Below are the code and all the weights of a small trained network. Each question names an input and a target symbol and asks about switching units off, where a switched-off unit gives its printed mean instead of its output.

import numpy as np


def w(rows, s, z=0):
    codes = np.array(rows[::2]) - 128.0
    scale = np.full(codes.shape[1], s)
    scale[-1] = z or s
    return codes * scale


def f(y):
    return y / 2 * (1 + np.tanh(0.7978845608 * (y + 0.044715 * y**3)))


def softmax(a):
    e = np.exp(a - a.max(-1, keepdims=True))
    return e / e.sum(-1, keepdims=True)


def log_softmax(a):
    a = a - a.max(-1, keepdims=True)
    return a - np.log(np.exp(a).sum(-1, keepdims=True))


def net(x, mask):
    ids = ['ΞΠβεμψ'.index(c) for c in x.split()]
    T = len(ids)
    res = E[ids] + P[:T]
    u = 0
    for l in range(2):
        q, k, v = (res @ M[l].T for M in (Q, K, V))
        z = softmax(np.where(np.tri(T) > 0, q @ k.T / 3**0.5, -1e9)) @ v
        res = res + np.where(mask[u], z, O[l][:, -1]) @ O[l][:, :-1]
        u += 1
        y = f(res @ A[l][:, :-1].T + A[l][:, -1])
        res = res + np.where(mask[u : u + 8], y, B[l][:, -1]) @ B[l][:, :-1]
        u += 8
    return log_softmax(res[-1] @ U[:, :-1].T + U[:, -1])


Q, K, V, O, A, B = {}, {}, {}, {}, {}, {}
E = w([
[47,84,159],'Ξ',
[82,151,83],'Π',
[100,189,152],'β',
[136,241,128],'ε',
[140,118,142],'μ',
[4,143,133],'ψ',
],0.014)
P = w([
[3,122,20],'0',
[84,111,239],'1',
[6,126,36],'2',
[112,63,199],'3',
[71,149,21],'4',
[131,40,181],'5',
[7,118,7],'6',
[142,75,158],'7',
],0.0065)
Q[0] = w([
[3,70,211],'0.h0',
[24,114,74],'0.h0',
[121,53,19],'0.h0',
],0.0064)
K[0] = w([
[234,227,117],'0.h0',
[95,21,48],'0.h0',
[3,179,129],'0.h0',
],0.0061)
V[0] = w([
[34,136,1],'0.h0',
[157,231,180],'0.h0',
[88,147,122],'0.h0',
],0.008)
O[0] = w([
[1,198,142,253],'0.h0',
[99,65,13,145],'0.h0',
[34,67,76,185],'0.h0',
],0.0078,0.0063)
A[0] = w([
[132,192,192,132],'0.n0',
[109,127,113,51],'0.n1',
[64,139,27,31],'0.n2',
[114,101,83,2],'0.n3',
[86,68,157,147],'0.n4',
[134,182,230,131],'0.n5',
[173,52,255,194],'0.n6',
[69,33,101,31],'0.n7',
],0.0082,0.0045)
B[0] = w([
[173,77,135,153],'0.n0',
[161,157,148,127],'0.n1',
[145,80,102,254],'0.n2',
[174,112,102,105],'0.n3',
[83,168,154,187],'0.n4',
[244,77,150,144],'0.n5',
[132,68,124,136],'0.n6',
[112,108,95,154],'0.n7',
],0.012,0.0055)
Q[1] = w([
[150,155,82],'1.h0',
[254,5,152],'1.h0',
[150,26,171],'1.h0',
],0.0044)
K[1] = w([
[134,79,255],'1.h0',
[113,11,154],'1.h0',
[168,183,176],'1.h0',
],0.0063)
V[1] = w([
[144,39,82],'1.h0',
[214,153,253],'1.h0',
[207,80,105],'1.h0',
],0.007)
O[1] = w([
[136,45,77,110],'1.h0',
[3,151,166,3],'1.h0',
[210,216,153,39],'1.h0',
],0.0057,0.013)
A[1] = w([
[193,105,137,254],'1.n0',
[73,136,91,162],'1.n1',
[135,196,80,21],'1.n2',
[186,121,164,59],'1.n3',
[21,54,106,145],'1.n4',
[179,190,52,148],'1.n5',
[109,84,98,102],'1.n6',
[50,124,2,147],'1.n7',
],0.0095,0.0047)
B[1] = w([
[46,47,10,135],'1.n0',
[156,196,148,187],'1.n1',
[231,119,253,122],'1.n2',
[152,61,26,122],'1.n3',
[188,137,185,244],'1.n4',
[92,28,201,134],'1.n5',
[69,94,113,156],'1.n6',
[224,158,151,250],'1.n7',
],0.0064,0.015)
U = w([
[75,118,97,254],'Ξ',
[145,132,33,151],'Π',
[231,120,83,121],'β',
[229,1,72,63],'ε',
[127,191,131,89],'μ',
[187,75,154,7],'ψ',
],0.0098,0.0037)

Each question gives the input, a string of symbols that net reads in full, and the target symbol t.
The units are the heads (3 rows each of Q, K, V and O) and the neurons (one row each of A and B). Each row of codes is followed by its name. A weight is (code - 128) times the scale printed after its matrix; where a second scale follows, it is the last column's (O, A, B and U).
mask holds one flag per unit, layer by layer, with each layer's heads first. A switched-off unit (its flag False) gives its mean, the last column of its rows in O or B, instead of its output. The means were averaged over made-up inputs and are rounded, as every weight is.
A unit's drop is (log p(t) with every unit on - log p(t) with that unit switched off) / (log p(t) with every unit on - log p(t) with every unit switched off).
The circuit of an input: a set's keep is (log p(t) with only the set's units on - log p(t) with every unit switched off) / (log p(t) with every unit on - log p(t) with every unit switched off). Starting from the 12 units with the biggest drops (on a tie, the unit counted first), units are removed one at a time, each time the one whose removal leaves the highest keep (on an exact tie, the one counted first), for as long as the keep stays at least 0.8.
units of the circuit, in order: the units of the circuit, biggest drop first
unit that matters most: the unit with the biggest drop
top k neurons: the k neurons with the biggest drops, biggest first
drop of u: that unit's drop, to one decimal
input ε μ ε β Π, target ε: units of the circuit, in order : 0.n2, 0.h0, 1.h0
input ε β ε ε β, target ε: units of the circuit, in order : 0.h0, 0.n2
input μ Ξ Ξ, target μ: top neuron : 0.n4
input β ε ε ε μ β ψ ε, target ε: top 3 neurons : 0.n4, 1.n5, 1.n1
input β β μ μ β β β β, target Ξ: units of the circuit, in order : 1.n7, 1.n4
input μ β μ, target μ: top 2 neurons : 0.n2, 0.n5
input ε β ε, target ε: top 2 neurons : 0.n2, 1.n5
input β β Ξ, target β: top 3 neurons : 1.n7, 1.n4, 0.n7
input μ Π β β, target Ξ: top 4 neurons : 1.n7, 1.n4, 0.n2, 1.n1
input μ ψ μ β Π β Ξ μ, target Ξ: top 3 neurons : 1.n7, 0.n2, 1.n4
input β μ μ β ψ, target β: top 2 neurons : 1.n7, 1.n4
input β ψ μ β μ ε Π, target β: top 2 neurons : 1.n7, 1.n4
input ε β ε β β, target ε: drop of 0.h0 : 1.4
input Ξ β β ψ, target μ: unit that matters most : 0.n4
input Ξ μ ε β β ε, target Ξ: drop of 1.n7 : 0.6
input μ Ξ β ε μ ε β ε, target Ξ: drop of 1.n4 : 0.4
